Here is a tiny trained network, its code and every weight. The questions are about switching its units off for an input and a class, where a switched-off unit gives its printed mean instead of its output.

import numpy as np


def w(rows, s, z=0):
    codes = np.array(rows[::2]) - 128.0
    scale = np.full(codes.shape[1], s)
    scale[-1] = z or s
    return codes * scale


def f(y):
    return y / 2 * (1 + np.tanh(0.7978845608 * (y + 0.044715 * y**3)))


def log_softmax(a):
    a = a - a.max(-1, keepdims=True)
    return a - np.log(np.exp(a).sum(-1, keepdims=True))


def net(x, mask):
    res = np.array(x, float).reshape(1, 3) / 4 @ E
    y = f(res @ A[0][:, :-1].T + A[0][:, -1])
    res = res + np.where(mask, y, B[0][:, -1]) @ B[0][:, :-1]
    return log_softmax(res[-1] @ U[:, :-1].T + U[:, -1])


A, B = {}, {}
E = w([
[89,143,175,199,97,222,200],'x0',
[173,136,146,94,191,107,233],'x1',
[202,5,68,121,151,227,173],'x2',
],0.012)
A[0] = w([
[66,109,54,107,116,162,35,102],'n0',
[133,67,193,145,40,150,87,98],'n1',
[139,83,71,89,187,60,104,254],'n2',
[235,27,42,141,86,197,132,111],'n3',
[123,78,72,50,149,70,56,57],'n4',
[133,135,100,51,144,112,253,77],'n5',
[139,91,126,177,55,125,110,89],'n6',
],0.011,0.0072)
B[0] = w([
[176,95,245,53,171,100,165,188],'n0',
[77,102,217,121,191,102,171,166],'n1',
[130,138,197,169,109,95,173,219],'n2',
[69,209,157,149,90,49,122,249],'n3',
[39,108,42,205,189,195,142,193],'n4',
[82,105,210,91,184,97,160,178],'n5',
[85,117,183,82,203,135,189,152],'n6',
],0.011,0.017)
U = w([
[126,99,185,54,181,89,135,47],'0',
[69,210,144,122,92,69,59,110],'1',
[58,113,128,181,132,163,156,214],'2',
[131,108,155,163,73,77,111,229],'3',
[203,75,74,131,98,185,65,1],'4',
[197,10,56,107,102,181,112,1],'5',
[170,82,71,68,68,183,127,1],'6',
[175,47,46,103,93,212,52,1],'7',
],0.014,0.0075)

Each question gives the input, the list of numbers given to net, and the class t.
The units are the neurons (one row each of A and B). Each row of codes is followed by its name. A weight is (code - 128) times the scale printed after its matrix; where a second scale follows, it is the last column's (A, B and U).
mask holds one flag per neuron, in row order. A switched-off neuron (its flag False) gives its mean, the last column of its row in B, instead of its output. The means were averaged over made-up inputs and are rounded, as every weight is.
A unit's drop is (log p(t) with every unit on - log p(t) with that unit switched off) / (log p(t) with every unit on - log p(t) with every unit switched off).
The circuit of an input: a set's keep is (log p(t) with only the set's units on - log p(t) with every unit switched off) / (log p(t) with every unit on - log p(t) with every unit switched off). Starting from all 7 units, units are removed one at a time, each time the one whose removal leaves the highest keep (on an exact tie, the one counted first), for as long as the keep stays at least 0.8.
units of the circuit, in order: the units of the circuit, biggest drop first
most important unit: the unit with the biggest drop
top k neurons: the k neurons with the biggest drops, biggest first
drop when u is switched off: that unit's drop, to one decimal
input [-2,2,-3], class 3: most important unit : n3
input [-3,1,2], class 3: units of the circuit, in order : (n6, n1)
input [-5,4,-1], class 2: top 3 neurons : (n0, n4, n3)
input [2,-6,-6], class 0: top 2 neurons : (n3, n0)
input [-5,2,-4], class 2: units of the circuit, in order : (n3, n4, n0)
input [5,-6,7], class 1: top 3 neurons : (n3, n5, n4)
input [-6,-7,8], class 1: top 3 neurons : (n3, n4, n5)
input [-6,-4,-4], class 2: top 2 neurons : (n4, n3)
input [4,6,-6], class 0: top 3 neurons : (n3, n4, n5)
input [-1,1,-1], class 3: top 3 neurons : (n3, n4, n0)
input [-7,-7,2], class 0: top 2 neurons : (n0, n6)
input [-6,3,-3], class 2: top 2 neurons : (n4, n3)
input [8,-3,-7], class 2: top 2 neurons : (n3, n1)
input [-4,-1,0], class 2: top 2 neurons : (n4, n3)
input [-1,1,3], class 3: top neuron : (n4)
input [-7,7,8], class 1: top 2 neurons : (n3, n0)
input [-4,-5,0], class 0: top 2 neurons : (n0, n3)
input [1,2,-1], class 3: drop when n2 is switched off : -0.2
input [1,0,-3], class 3: drop when n4 is switched off : 0.8
input [7,-8,2], class 0: drop when n0 is switched off : 0.1
input [-8,7,3], class 2: drop when n0 is switched off : 0.3
input [8,8,-5], class 0: units of the circuit, in order : (n5)
